Here is a tiny trained network, its code and every weight. The questions are about switching its units off for an input and a target symbol, where a switched-off unit gives its printed mean instead of its output.

import numpy as np


def w(rows, s, z=0):
    codes = np.array(rows[::2]) - 128.0
    scale = np.full(codes.shape[1], s)
    scale[-1] = z or s
    return codes * scale


def norm(h):
    return h / np.sqrt((h * h).mean(-1, keepdims=True) + 1e-5)


def softmax(a):
    e = np.exp(a - a.max(-1, keepdims=True))
    return e / e.sum(-1, keepdims=True)


def log_softmax(a):
    a = a - a.max(-1, keepdims=True)
    return a - np.log(np.exp(a).sum(-1, keepdims=True))


def net(x, mask):
    ids = ['ΓΔΘΞΣΦαβεζηλπτω'.index(c) for c in x.split()]
    T = len(ids)
    res = E[ids] + P[:T]
    u = 0
    for l in range(2):
        r = norm(res)
        for j in range(3):
            rows = slice(2 * j, 2 * j + 2)
            q, k, v = (r @ M[l][rows].T for M in (Q, K, V))
            z = softmax(np.where(np.tri(T) > 0, q @ k.T / 2**0.5, -1e9)) @ v
            o = O[l][rows]
            res = res + np.where(mask[u + j], z, o[:, -1]) @ o[:, :-1]
        u += 3
    return log_softmax(norm(res)[-1] @ U[:, :-1].T + U[:, -1])


Q, K, V, O = {}, {}, {}, {}
E = w([
[160,59,146,97,106,97,116,138,138],'Γ',
[97,101,152,19,165,95,166,253,150],'Δ',
[158,124,222,142,187,122,157,145,156],'Θ',
[105,120,151,106,180,159,191,174,219],'Ξ',
[150,169,238,218,37,56,151,218,176],'Σ',
[91,99,22,127,88,68,109,189,105],'Φ',
[108,101,93,118,205,171,129,128,132],'α',
[153,57,181,165,102,167,117,194,85],'β',
[118,33,108,182,46,161,109,178,190],'ε',
[198,146,162,135,157,84,140,148,33],'ζ',
[164,94,73,154,87,101,122,86,110],'η',
[132,178,94,99,187,53,217,103,148],'λ',
[181,107,202,155,175,162,176,90,172],'π',
[126,96,82,117,86,65,133,115,233],'τ',
[189,69,100,165,49,90,89,148,91],'ω',
],0.0042)
P = w([
[246,117,46,141,181,125,159,205,155],'0',
[33,134,161,144,121,130,116,68,88],'1',
[180,2,93,62,237,78,169,199,195],'2',
[148,173,125,77,118,151,75,130,143],'3',
[173,39,142,74,201,69,178,169,144],'4',
[40,163,132,119,73,149,157,86,134],'5',
[165,11,138,96,179,32,154,168,148],'6',
],0.0075)
Q[0] = w([
[164,99,127,142,196,92,66,144,154],'L0H1',
[147,202,131,79,106,167,109,143,135],'L0H1',
[1,138,124,92,77,153,154,49,39],'L0H2',
[178,175,105,94,101,186,24,136,112],'L0H2',
[128,171,161,154,27,126,141,156,161],'L0H3',
[62,106,149,144,124,120,228,98,57],'L0H3',
],0.0086)
K[0] = w([
[101,44,134,202,174,43,145,128,97],'L0H1',
[83,203,143,160,154,192,111,107,105],'L0H1',
[150,239,54,32,127,222,34,177,117],'L0H2',
[2,135,63,136,143,186,170,106,17],'L0H2',
[86,247,83,151,74,179,75,142,148],'L0H3',
[215,175,115,11,130,154,60,178,189],'L0H3',
],0.0065)
V[0] = w([
[162,235,142,166,92,13,123,133,20],'L0H1',
[166,44,66,144,12,68,85,132,141],'L0H1',
[159,87,194,220,90,255,89,157,116],'L0H2',
[84,79,150,63,183,98,91,234,2],'L0H2',
[118,108,23,141,215,192,86,82,15],'L0H3',
[40,210,73,221,54,143,112,192,177],'L0H3',
],0.0055)
O[0] = w([
[61,38,129,121,149,229,127,74,220,52],'L0H1',
[189,148,147,26,154,161,173,181,126,216],'L0H1',
[167,103,143,67,85,77,165,2,161,73],'L0H2',
[70,9,190,150,134,55,214,191,63,249],'L0H2',
[122,221,85,163,63,155,218,92,181,20],'L0H3',
[39,176,191,143,197,123,150,66,16,4],'L0H3',
],0.0067,0.003)
Q[1] = w([
[150,201,114,225,235,92,52,169,158],'L1H1',
[147,79,143,174,186,145,238,78,158],'L1H1',
[123,155,214,88,228,173,113,118,116],'L1H2',
[203,212,3,116,63,231,146,111,143],'L1H2',
[67,123,69,148,113,130,174,179,121],'L1H3',
[115,21,103,224,110,72,55,87,194],'L1H3',
],0.0063)
K[1] = w([
[126,186,110,228,137,136,2,132,90],'L1H1',
[105,114,159,112,132,157,194,75,167],'L1H1',
[133,107,119,123,180,141,52,117,95],'L1H2',
[135,246,130,157,38,124,85,136,185],'L1H2',
[109,154,152,156,95,139,178,131,112],'L1H3',
[117,27,74,206,91,71,99,130,172],'L1H3',
],0.0088)
V[1] = w([
[142,185,125,65,202,152,195,154,213],'L1H1',
[27,173,201,63,107,154,127,56,156],'L1H1',
[201,88,160,121,227,92,203,192,164],'L1H2',
[188,92,47,149,124,85,63,142,134],'L1H2',
[254,131,119,184,177,150,190,192,160],'L1H3',
[221,147,95,140,237,186,214,120,117],'L1H3',
],0.0049)
O[1] = w([
[210,101,155,150,143,146,112,155,128,162],'L1H1',
[94,125,136,153,25,184,100,150,57,46],'L1H1',
[191,124,2,110,154,150,143,96,112,254],'L1H2',
[189,85,101,137,73,145,110,160,99,168],'L1H2',
[91,87,55,65,143,90,134,147,127,198],'L1H3',
[103,113,78,55,95,90,131,190,173,144],'L1H3',
],0.0066,0.0076)
U = w([
[204,121,53,77,171,123,153,173,191,152],'Γ',
[131,57,186,209,154,40,137,204,31,90],'Δ',
[192,128,118,233,158,148,102,36,117,175],'Θ',
[70,188,50,137,110,70,53,105,34,88],'Ξ',
[50,96,168,71,200,136,69,70,153,161],'Σ',
[81,184,133,148,191,211,253,135,71,107],'Φ',
[83,205,156,201,108,40,186,114,173,169],'α',
[89,92,110,74,42,80,209,34,75,3],'β',
[202,234,182,77,138,100,167,61,71,69],'ε',
[74,48,110,189,106,207,197,93,215,82],'ζ',
[116,197,191,95,127,179,170,139,245,151],'η',
[49,147,74,190,130,184,59,175,160,175],'λ',
[136,139,154,116,42,73,11,101,211,99],'π',
[147,206,153,108,120,200,42,178,68,157],'τ',
[167,136,156,92,44,248,135,133,84,153],'ω',
],0.0064,0.0021)

Each question gives the input, a string of symbols that net reads in full, and the target symbol t.
The units are the heads (2 rows each of Q, K, V and O). Each row of codes is followed by its name. A weight is (code - 128) times the scale printed after its matrix; where a second scale follows, it is the last column's (O and U).
mask holds one flag per head, layer by layer. A switched-off head (its flag False) gives its mean, the last column of its rows in O, instead of its output. The means were averaged over made-up inputs and are rounded, as every weight is.
A unit's drop is (log p(t) with every unit on - log p(t) with that unit switched off) / (log p(t) with every unit on - log p(t) with every unit switched off).
The circuit of an input: a set's keep is (log p(t) with only the set's units on - log p(t) with every unit switched off) / (log p(t) with every unit on - log p(t) with every unit switched off). Starting from all 6 units, units are removed one at a time, each time the one whose removal leaves the highest keep (on an exact tie, the one counted first), for as long as the keep stays at least 0.8.
units of the circuit, in order: the units of the circuit, biggest drop first
most important unit: the unit with the biggest drop
which heads matter: for each layer, one digit per head in row order, 1 if its drop is at least 0.15 and else 0, layers parted by /
drop when u is switched off: that unit's drop, to one decimal
input ε ω α Δ, target ω: which heads matter => 111 / 100
input Γ α τ ω, target α: units of the circuit, in order => [L0H3; L1H2]
input Σ Γ ζ λ Ξ Γ, target λ: units of the circuit, in order => [L0H2; L0H1]
input Θ β Σ β Φ π, target β: units of the circuit, in order => [L0H2; L1H1]
input ε β Σ ζ β Θ, target ζ: units of the circuit, in order => [L0H1]
input π Φ Ξ Σ, target Φ: units of the circuit, in order => [L0H3; L0H1]
input η Σ Φ α, target Σ: units of the circuit, in order => [L0H3; L0H1]
input β Θ Σ Γ, target Θ: which heads matter => 100 / 001
input α π β Σ, target π: units of the circuit, in order => [L0H2; L0H1; L1H2]
input Γ Θ Σ Δ, target Θ: units of the circuit, in order => [L0H1; L1H3]
input α α Ξ Ξ, target α: units of the circuit, in order => [L0H3; L0H1; L1H2]
input Σ Θ π ω Θ Σ, target ω: units of the circuit, in order => [L0H1; L1H1; L0H2]
input Γ Φ β η, target Φ: units of the circuit, in order => [L0H3; L0H2]
input η Φ β Δ, target Φ: units of the circuit, in order => [L0H3; L0H2]
input β η Σ Θ, target η: most important unit => L0H3
input Θ α Φ Φ ε ε, target Φ: which heads matter => 001 / 000
input ε Σ β ε β ε, target ε: which heads matter => 111 / 000
input ω Θ α β Φ ε, target β: which heads matter => 010 / 000
input Φ β Σ Γ, target β: drop when L0H2 is switched off => 1.3
input η τ Θ ζ, target τ: most important unit => L0H2
input Ξ β Γ η ζ β, target η: drop when L1H2 is switched off => 0.4
input π Θ Θ ζ, target Θ: drop when L1H3 is switched off => 0.5
